Below are the code and all the weights of a small trained network. Each question names an input and a target symbol and asks about switching units off, where a switched-off unit gives its printed mean instead of its output.

import numpy as np


def w(rows, s, z=0):
    codes = np.array(rows[::2]) - 128.0
    scale = np.full(codes.shape[1], s)
    scale[-1] = z or s
    return codes * scale


def norm(h):
    return h / np.sqrt((h * h).mean(-1, keepdims=True) + 1e-5)


def f(y):
    return np.maximum(y, 0)


def softmax(a):
    e = np.exp(a - a.max(-1, keepdims=True))
    return e / e.sum(-1, keepdims=True)


def log_softmax(a):
    a = a - a.max(-1, keepdims=True)
    return a - np.log(np.exp(a).sum(-1, keepdims=True))


def net(x, mask):
    ids = ['ΓΣΦβεπτψ'.index(c) for c in x.split()]
    T = len(ids)
    res = E[ids] + P[:T]
    u = 0
    for l in range(2):
        r = norm(res)
        for j in range(2):
            rows = slice(3 * j, 3 * j + 3)
            q, k, v = (r @ M[l][rows].T for M in (Q, K, V))
            z = softmax(np.where(np.tri(T) > 0, q @ k.T / 3**0.5, -1e9)) @ v
            o = O[l][rows]
            res = res + np.where(mask[u + j], z, o[:, -1]) @ o[:, :-1]
        u += 2
        y = f(norm(res) @ A[l][:, :-1].T + A[l][:, -1])
        res = res + np.where(mask[u : u + 8], y, B[l][:, -1]) @ B[l][:, :-1]
        u += 8
    return log_softmax(norm(res)[-1] @ U[:, :-1].T + U[:, -1])


Q, K, V, O, A, B = {}, {}, {}, {}, {}, {}
E = w([
[128,105,115,213,138,155,187,180,97,144],'Γ',
[148,144,165,166,108,215,173,60,74,252],'Σ',
[130,90,185,109,179,170,138,118,46,71],'Φ',
[123,100,134,129,173,207,128,184,146,148],'β',
[141,117,186,107,181,145,158,205,106,211],'ε',
[223,170,85,120,200,118,163,111,100,188],'π',
[162,190,112,105,75,90,182,196,174,87],'τ',
[3,147,133,172,158,80,48,171,143,123],'ψ',
],0.021)
P = w([
[153,10,99,200,231,141,243,213,144,111],'0',
[154,170,207,193,195,151,158,114,205,58],'1',
[147,55,73,133,191,149,185,238,99,145],'2',
[133,221,176,153,159,153,115,126,189,85],'3',
[85,96,54,94,140,144,125,223,68,176],'4',
[101,222,173,98,108,170,55,114,180,124],'5',
[38,142,63,6,81,156,86,204,31,201],'6',
[110,232,145,81,60,166,12,109,166,154],'7',
[105,150,36,48,58,141,73,173,20,146],'8',
],0.014)
Q[0] = w([
[127,103,109,141,144,82,92,107,123,165],'0.h1',
[109,172,99,121,168,139,115,186,82,174],'0.h1',
[160,246,138,121,129,146,140,116,176,96],'0.h1',
[107,110,130,121,92,142,67,128,132,122],'0.h2',
[98,173,121,92,194,198,124,207,67,178],'0.h2',
[144,65,98,97,112,54,153,163,63,160],'0.h2',
],0.014)
K[0] = w([
[136,112,108,161,135,136,96,99,101,114],'0.h1',
[152,155,119,68,40,104,58,98,90,146],'0.h1',
[61,122,196,69,99,122,122,188,162,89],'0.h1',
[86,136,151,125,81,102,106,134,122,153],'0.h2',
[189,198,75,53,67,119,86,96,93,168],'0.h2',
[153,109,77,168,7,157,202,87,138,105],'0.h2',
],0.014)
V[0] = w([
[110,44,155,188,143,211,179,74,96,167],'0.h1',
[188,177,147,115,129,42,75,57,107,229],'0.h1',
[123,128,141,185,98,213,142,133,189,134],'0.h1',
[104,70,133,19,144,129,143,186,254,131],'0.h2',
[175,165,38,72,75,93,76,110,198,32],'0.h2',
[105,166,160,175,37,23,205,146,207,208],'0.h2',
],0.0065)
O[0] = w([
[153,152,89,119,138,231,43,145,93,100,165],'0.h1',
[44,111,130,126,161,152,162,30,128,105,180],'0.h1',
[166,164,115,146,82,130,114,137,96,106,128],'0.h1',
[119,150,117,124,119,94,132,160,190,85,44],'0.h2',
[231,225,57,78,166,75,86,158,127,139,3],'0.h2',
[103,255,117,128,141,172,189,155,53,48,50],'0.h2',
],0.0096,0.0045)
A[0] = w([
[173,89,151,94,174,203,158,159,160,153,105],'0.n1',
[128,90,95,174,57,91,157,141,187,121,102],'0.n2',
[199,95,88,118,190,32,187,162,174,162,147],'0.n3',
[196,142,212,62,221,143,66,21,104,68,129],'0.n4',
[92,68,42,73,46,191,184,184,99,87,1],'0.n5',
[140,110,77,118,153,160,150,82,74,113,114],'0.n6',
[98,118,43,90,116,83,138,254,130,79,75],'0.n7',
[150,163,201,125,160,200,142,39,176,165,67],'0.n8',
],0.0091,0.0051)
B[0] = w([
[92,121,82,215,38,132,151,151,103,182,253],'0.n1',
[208,169,178,98,116,200,60,194,136,157,139],'0.n2',
[25,119,144,193,122,245,194,83,140,124,244],'0.n3',
[112,199,86,205,124,147,184,225,177,251,215],'0.n4',
[123,193,152,111,134,53,80,199,52,222,154],'0.n5',
[57,140,109,164,43,177,184,118,196,196,207],'0.n6',
[166,124,187,62,204,248,49,160,123,158,149],'0.n7',
[255,176,211,172,223,61,56,172,88,34,213],'0.n8',
],0.008,0.0079)
Q[1] = w([
[172,87,23,81,119,51,165,163,83,108],'1.h1',
[139,87,104,68,131,105,144,122,142,26],'1.h1',
[87,108,104,82,130,161,116,160,2,178],'1.h1',
[137,111,92,163,115,84,147,142,159,58],'1.h2',
[139,93,84,52,116,155,138,163,72,151],'1.h2',
[141,190,214,222,155,164,112,196,163,117],'1.h2',
],0.014)
K[1] = w([
[172,95,118,223,182,149,181,168,104,76],'1.h1',
[129,78,172,200,187,173,143,184,118,90],'1.h1',
[220,147,123,145,143,177,151,5,102,200],'1.h1',
[109,77,93,207,200,176,116,131,117,101],'1.h2',
[214,69,171,143,189,142,170,170,96,102],'1.h2',
[40,169,117,15,54,108,86,96,119,181],'1.h2',
],0.012)
V[1] = w([
[99,113,187,123,117,60,22,70,54,129],'1.h1',
[225,127,177,99,148,144,208,58,91,111],'1.h1',
[110,172,229,73,2,148,138,157,159,72],'1.h1',
[154,103,157,58,86,138,202,174,109,187],'1.h2',
[52,154,65,120,155,108,155,133,171,95],'1.h2',
[177,91,75,101,128,158,228,85,147,154],'1.h2',
],0.0091)
O[1] = w([
[163,109,170,254,148,217,113,237,65,93,2],'1.h1',
[90,67,121,98,144,243,75,164,124,201,84],'1.h1',
[169,94,223,113,102,92,162,52,134,210,25],'1.h1',
[93,111,222,59,205,130,105,118,194,67,173],'1.h2',
[144,139,154,136,105,139,187,202,98,163,91],'1.h2',
[150,146,117,18,187,128,92,179,127,168,131],'1.h2',
],0.009,0.0095)
A[1] = w([
[183,144,141,141,72,121,101,120,128,129,129],'1.n1',
[106,85,136,128,129,117,133,130,107,109,80],'1.n2',
[117,117,158,123,109,113,103,125,144,62,38],'1.n3',
[177,213,90,74,185,139,104,178,138,138,2],'1.n4',
[143,92,135,108,167,144,118,150,101,124,109],'1.n5',
[81,89,2,101,121,79,165,92,126,139,33],'1.n6',
[102,136,99,135,113,172,127,104,83,122,94],'1.n7',
[172,131,120,143,102,120,192,155,96,119,113],'1.n8',
],0.025,0.0088)
B[1] = w([
[87,106,60,88,144,96,156,163,126,154,144],'1.n1',
[182,160,142,86,119,142,131,83,135,156,138],'1.n2',
[136,132,135,110,180,142,126,109,103,71,134],'1.n3',
[169,254,101,73,84,194,87,130,161,136,224],'1.n4',
[134,153,106,136,116,84,141,106,130,113,142],'1.n5',
[91,119,44,46,212,88,164,159,127,117,253],'1.n6',
[83,113,137,144,127,146,119,83,107,143,184],'1.n7',
[101,154,115,190,57,59,182,150,85,117,145],'1.n8',
],0.023,0.022)
U = w([
[220,62,98,117,144,143,112,78,94,135,173],'Γ',
[30,101,153,156,126,233,97,92,83,191,127],'Σ',
[134,63,131,196,195,155,46,216,195,219,172],'Φ',
[66,85,50,72,227,136,132,159,133,167,140],'β',
[133,151,201,157,254,177,140,126,117,74,110],'ε',
[125,236,117,102,131,212,102,150,154,164,124],'π',
[97,133,223,112,166,114,179,101,213,240,6],'τ',
[117,162,117,193,104,91,182,153,80,131,197],'ψ',
],0.006,0.0015)

Each question gives the input, a string of symbols that net reads in full, and the target symbol t.
The units are the heads (3 rows each of Q, K, V and O) and the neurons (one row each of A and B). Each row of codes is followed by its name. A weight is (code - 128) times the scale printed after its matrix; where a second scale follows, it is the last column's (O, A, B and U).
mask holds one flag per unit, layer by layer, with each layer's heads first. A switched-off unit (its flag False) gives its mean, the last column of its rows in O or B, instead of its output. The means were averaged over made-up inputs and are rounded, as every weight is.
A unit's drop is (log p(t) with every unit on - log p(t) with that unit switched off) / (log p(t) with every unit on - log p(t) with every unit switched off).
The circuit of an input: a set's keep is (log p(t) with only the set's units on - log p(t) with every unit switched off) / (log p(t) with every unit on - log p(t) with every unit switched off). Starting from the 12 units with the biggest drops (on a tie, the unit counted first), units are removed one at a time, each time the one whose removal leaves the highest keep (on an exact tie, the one counted first), for as long as the keep stays at least 0.8.
units of the circuit, in order: the units of the circuit, biggest drop first
top k neurons: the k neurons with the biggest drops, biggest first
which heads matter: for each layer, one digit per head in row order, 1 if its drop is at least 0.15 and else 0, layers parted by /
drop when u is switched off: that unit's drop, to one decimal
input π π π π β ε ε Σ ψ, target Σ: units of the circuit, in order	[1.h1, 1.n6, 1.n4]
input π π τ ε, target τ: units of the circuit, in order	[1.n6, 1.n4, 1.h1]
input π ε π ε Σ ε τ π, target τ: units of the circuit, in order	[0.h1, 1.h1, 1.n6, 1.n4]
input Γ π Φ π Γ ε Γ Γ, target ε: which heads matter	00 / 01
input ψ π π π Σ τ, target τ: which heads matter	00 / 10
input ε Σ ψ β, target ψ: which heads matter	00 / 00
input τ ε π π τ ε Σ ψ ε, target Σ: units of the circuit, in order	[1.n6, 1.n4, 1.h1]
input ψ ε π τ Φ, target π: units of the circuit, in order	[0.h2, 1.n4]
input Γ ε ψ, target ε: top 3 neurons	[0.n7, 1.n4, 1.n6]
input ε Σ π ε π Γ π ψ Σ, target Σ: units of the circuit, in order	[1.n6, 1.h1, 1.n4]
input β Σ π π π ε Σ Σ, target ε: which heads matter	01 / 01
input π ψ ε ψ ε Σ Φ, target Σ: top neuron	[1.n6]
input π ψ β β ε β, target ε: top 3 neurons	[1.n3, 1.n6, 1.n4]
input ε π Σ ε ε Σ, target ε: which heads matter	01 / 00
input ε ψ ε ε ε, target τ: which heads matter	01 / 01
input ε ψ β ε Φ, target Γ: which heads matter	11 / 10
input ε τ π β, target τ: which heads matter	00 / 10
input ε π π π β π Σ, target Σ: which heads matter	00 / 10
input Σ ε π π Σ Φ Σ Φ, target Φ: top 3 neurons	[0.n4, 1.n6, 1.n4]
input Σ ψ ψ τ π ψ π β, target ψ: which heads matter	10 / 00
input ε π π τ ε, target π: top neuron	[0.n7]
input Σ β ψ Σ, target ψ: top 2 neurons	[0.n8, 1.n6]
input π π π ε ε Φ, target ε: drop when 1.n4 is switched off	0.2
input Φ β π Φ π π π τ, target τ: drop when 1.n6 is switched off	0.3
input π π ψ Σ, target ψ: drop when 0.n8 is switched off	1.4
input ψ Σ ψ π π Σ Γ, target Σ: drop when 1.n4 is switched off	0.1
